Here is a tiny trained network, its code and every weight. The questions are about switching its units off for an input and a class, where a switched-off unit gives its printed mean instead of its output.

import numpy as np


def w(rows, s, z=0):
    codes = np.array(rows[::2]) - 128.0
    scale = np.full(codes.shape[1], s)
    scale[-1] = z or s
    return codes * scale


def norm(h):
    return h / np.sqrt((h * h).mean(-1, keepdims=True) + 1e-5)


def f(y):
    return y / 2 * (1 + np.tanh(0.7978845608 * (y + 0.044715 * y**3)))


def log_softmax(a):
    a = a - a.max(-1, keepdims=True)
    return a - np.log(np.exp(a).sum(-1, keepdims=True))


def net(x, mask):
    res = np.array(x, float).reshape(1, 4) / 4 @ E
    u = 0
    for l in range(3):
        y = f(norm(res) @ A[l][:, :-1].T + A[l][:, -1])
        res = res + np.where(mask[u : u + 9], y, B[l][:, -1]) @ B[l][:, :-1]
        u += 9
    return log_softmax(norm(res)[-1] @ U[:, :-1].T + U[:, -1])


A, B = {}, {}
E = w([
[114,35,240,181,138,69,199,253,94,162],'x0',
[169,81,68,121,199,68,28,106,14,108],'x1',
[155,193,112,187,128,130,170,193,94,210],'x2',
[131,214,205,150,170,9,76,83,143,179],'x3',
],0.0018)
A[0] = w([
[180,178,71,167,161,110,116,139,55,181,49],'0.n0',
[95,23,103,109,77,236,148,122,187,61,112],'0.n1',
[119,172,219,218,101,76,205,181,146,215,39],'0.n2',
[120,165,114,137,102,253,194,123,182,143,45],'0.n3',
[86,122,247,155,95,74,147,148,154,141,69],'0.n4',
[127,185,105,135,54,225,234,128,205,159,2],'0.n5',
[108,134,176,127,115,119,156,120,160,125,75],'0.n6',
[98,149,142,141,69,165,198,129,205,121,28],'0.n7',
[125,65,166,171,137,90,137,242,89,116,76],'0.n8',
],0.0028,0.0024)
B[0] = w([
[140,131,114,181,133,120,99,172,121,160,127],'0.n0',
[118,164,132,61,112,114,121,180,89,96,253],'0.n1',
[97,93,146,58,118,105,104,113,135,3,221],'0.n2',
[98,146,123,129,80,184,150,127,158,128,171],'0.n3',
[136,114,175,150,187,87,143,104,166,154,177],'0.n4',
[122,144,80,159,85,177,152,109,161,186,187],'0.n5',
[145,137,117,153,167,119,106,132,162,151,115],'0.n6',
[150,179,109,159,145,132,116,131,121,172,141],'0.n7',
[139,97,124,130,155,159,200,155,80,178,183],'0.n8',
],0.0036,0.0017)
A[1] = w([
[141,153,130,160,142,157,142,112,126,134,119],'1.n0',
[139,115,67,110,125,158,35,2,153,101,4],'1.n1',
[99,72,146,115,151,150,121,110,187,111,113],'1.n2',
[141,150,72,114,146,128,42,10,134,114,46],'1.n3',
[197,191,78,242,165,92,74,146,48,200,42],'1.n4',
[115,188,107,164,14,249,194,144,229,147,14],'1.n5',
[119,66,146,158,125,114,188,204,115,158,45],'1.n6',
[131,150,200,220,182,79,113,76,164,229,134],'1.n7',
[176,73,21,127,126,238,121,135,67,97,127],'1.n8',
],0.0031,0.0018)
B[1] = w([
[80,88,140,140,118,90,110,155,111,117,120],'1.n0',
[138,28,226,202,140,128,204,88,78,121,191],'1.n1',
[169,186,101,142,100,76,140,155,99,158,140],'1.n2',
[162,56,173,243,151,117,147,99,61,164,202],'1.n3',
[158,141,37,124,59,158,47,207,142,185,156],'1.n4',
[25,194,51,152,107,249,148,81,199,227,254],'1.n5',
[196,96,134,130,162,188,162,90,75,162,155],'1.n6',
[97,135,137,23,82,111,151,189,219,17,193],'1.n7',
[106,208,236,88,91,55,114,100,255,103,239],'1.n8',
],0.0028,0.0021)
A[2] = w([
[118,149,97,114,103,150,69,80,177,100,63],'2.n0',
[58,168,59,160,115,216,180,112,164,164,8],'2.n1',
[107,64,157,170,173,166,197,208,94,181,126],'2.n2',
[148,124,37,104,130,154,61,159,109,134,116],'2.n3',
[134,127,99,19,85,177,135,136,114,38,7],'2.n4',
[66,43,171,133,130,171,211,70,150,64,120],'2.n5',
[141,94,114,183,159,127,81,3,77,116,44],'2.n6',
[139,83,157,141,187,58,80,141,87,81,150],'2.n7',
[98,187,69,87,95,134,74,74,184,94,50],'2.n8',
],0.0039,0.0018)
B[2] = w([
[127,63,113,135,170,142,176,162,70,134,157],'2.n0',
[68,155,96,104,87,242,147,29,159,193,219],'2.n1',
[183,70,84,143,199,148,152,52,73,164,185],'2.n2',
[87,209,150,184,88,63,3,125,131,152,136],'2.n3',
[37,127,157,92,152,91,64,44,33,53,156],'2.n4',
[160,196,43,152,143,82,20,183,93,184,221],'2.n5',
[212,94,197,245,14,134,232,79,194,37,182],'2.n6',
[118,173,84,161,92,239,194,117,162,168,255],'2.n7',
[141,42,132,127,183,154,165,190,66,174,186],'2.n8',
],0.0032,0.0028)
U = w([
[162,183,72,172,101,83,1,187,112,175,71],'0',
[208,97,150,226,78,119,141,46,145,56,168],'1',
[108,161,194,64,182,38,161,168,248,93,120],'2',
[201,40,120,118,221,132,199,176,59,184,153],'3',
[64,110,118,36,130,122,59,101,54,30,4],'4',
[51,173,72,97,101,246,159,90,184,197,228],'5',
],0.0088,0.0013)

Each question gives the input, the list of numbers given to net, and the class t.
The units are the neurons (one row each of A and B). Each row of codes is followed by its name. A weight is (code - 128) times the scale printed after its matrix; where a second scale follows, it is the last column's (A, B and U).
mask holds one flag per neuron, layer by layer. A switched-off neuron (its flag False) gives its mean, the last column of its row in B, instead of its output. The means were averaged over made-up inputs and are rounded, as every weight is.
A unit's drop is (log p(t) with every unit on - log p(t) with that unit switched off) / (log p(t) with every unit on - log p(t) with every unit switched off).
The circuit of an input: a set's keep is (log p(t) with only the set's units on - log p(t) with every unit switched off) / (log p(t) with every unit on - log p(t) with every unit switched off). Starting from the 12 units with the biggest drops (on a tie, the unit counted first), units are removed one at a time, each time the one whose removal leaves the highest keep (on an exact tie, the one counted first), for as long as the keep stays at least 0.8.
circuit, biggest first: the units of the circuit, biggest drop first
k most important neurons: the k neurons with the biggest drops, biggest first
top k neurons in layer l: the k neurons of layer l with the biggest drops, biggest first
drop of u: that unit's drop, to one decimal
input [-1,0,6,8], class 2: circuit, biggest first	(1.n7)
input [3,-1,-2,-7], class 4: circuit, biggest first	(0.n1; 2.n4)
input [1,7,-1,-1], class 1: top 3 neurons in layer 2	(2.n6; 2.n5; 2.n7)
input [-1,3,4,-7], class 4: circuit, biggest first	(2.n4; 2.n7)
input [-7,4,-5,-5], class 1: top 3 neurons in layer 1	(1.n3; 1.n1; 1.n7)
input [6,6,-6,-7], class 4: top 3 neurons in layer 1	(1.n3; 1.n1; 1.n8)
input [-8,0,-8,-5], class 4: 2 most important neurons	(0.n1; 2.n4)
input [7,-4,0,1], class 3: 2 most important neurons	(0.n8; 1.n8)
input [1,-8,1,6], class 2: 2 most important neurons	(0.n4; 0.n2)
input [8,-1,-4,3], class 3: 4 most important neurons	(0.n8; 1.n8; 2.n2; 1.n6)
input [-2,1,3,5], class 0: 2 most important neurons	(1.n4; 1.n8)
input [3,5,6,2], class 0: top 2 neurons in layer 2	(2.n3; 2.n8)
input [6,-1,-3,2], class 3: 2 most important neurons	(0.n8; 1.n8)
input [2,-3,6,3], class 2: circuit, biggest first	(0.n2)
input [2,0,8,4], class 2: top 2 neurons in layer 2	(2.n5; 2.n8)
input [2,0,1,1], class 3: top 2 neurons in layer 0	(0.n8; 0.n4)
input [-7,5,3,7], class 1: 2 most important neurons	(2.n6; 1.n3)
input [-1,0,-6,5], class 1: 2 most important neurons	(1.n8; 1.n3)
input [2,1,-2,-1], class 3: 2 most important neurons	(0.n8; 0.n2)
input [2,4,-4,0], class 1: circuit, biggest first	(2.n6)
input [-6,2,-8,-3], class 1: top 2 neurons in layer 1	(1.n3; 1.n1)
input [4,1,6,5], class 2: top 3 neurons in layer 1	(1.n7; 1.n3; 1.n1)
input [2,8,3,1], class 0: 2 most important neurons	(1.n4; 2.n3)
input [6,-2,-8,-3], class 3: top 3 neurons in layer 0	(0.n2; 0.n8; 0.n4)
input [-6,0,5,7], class 0: top 2 neurons in layer 1	(1.n4; 1.n7)
input [0,0,6,6], class 2: drop of 1.n7	0.3
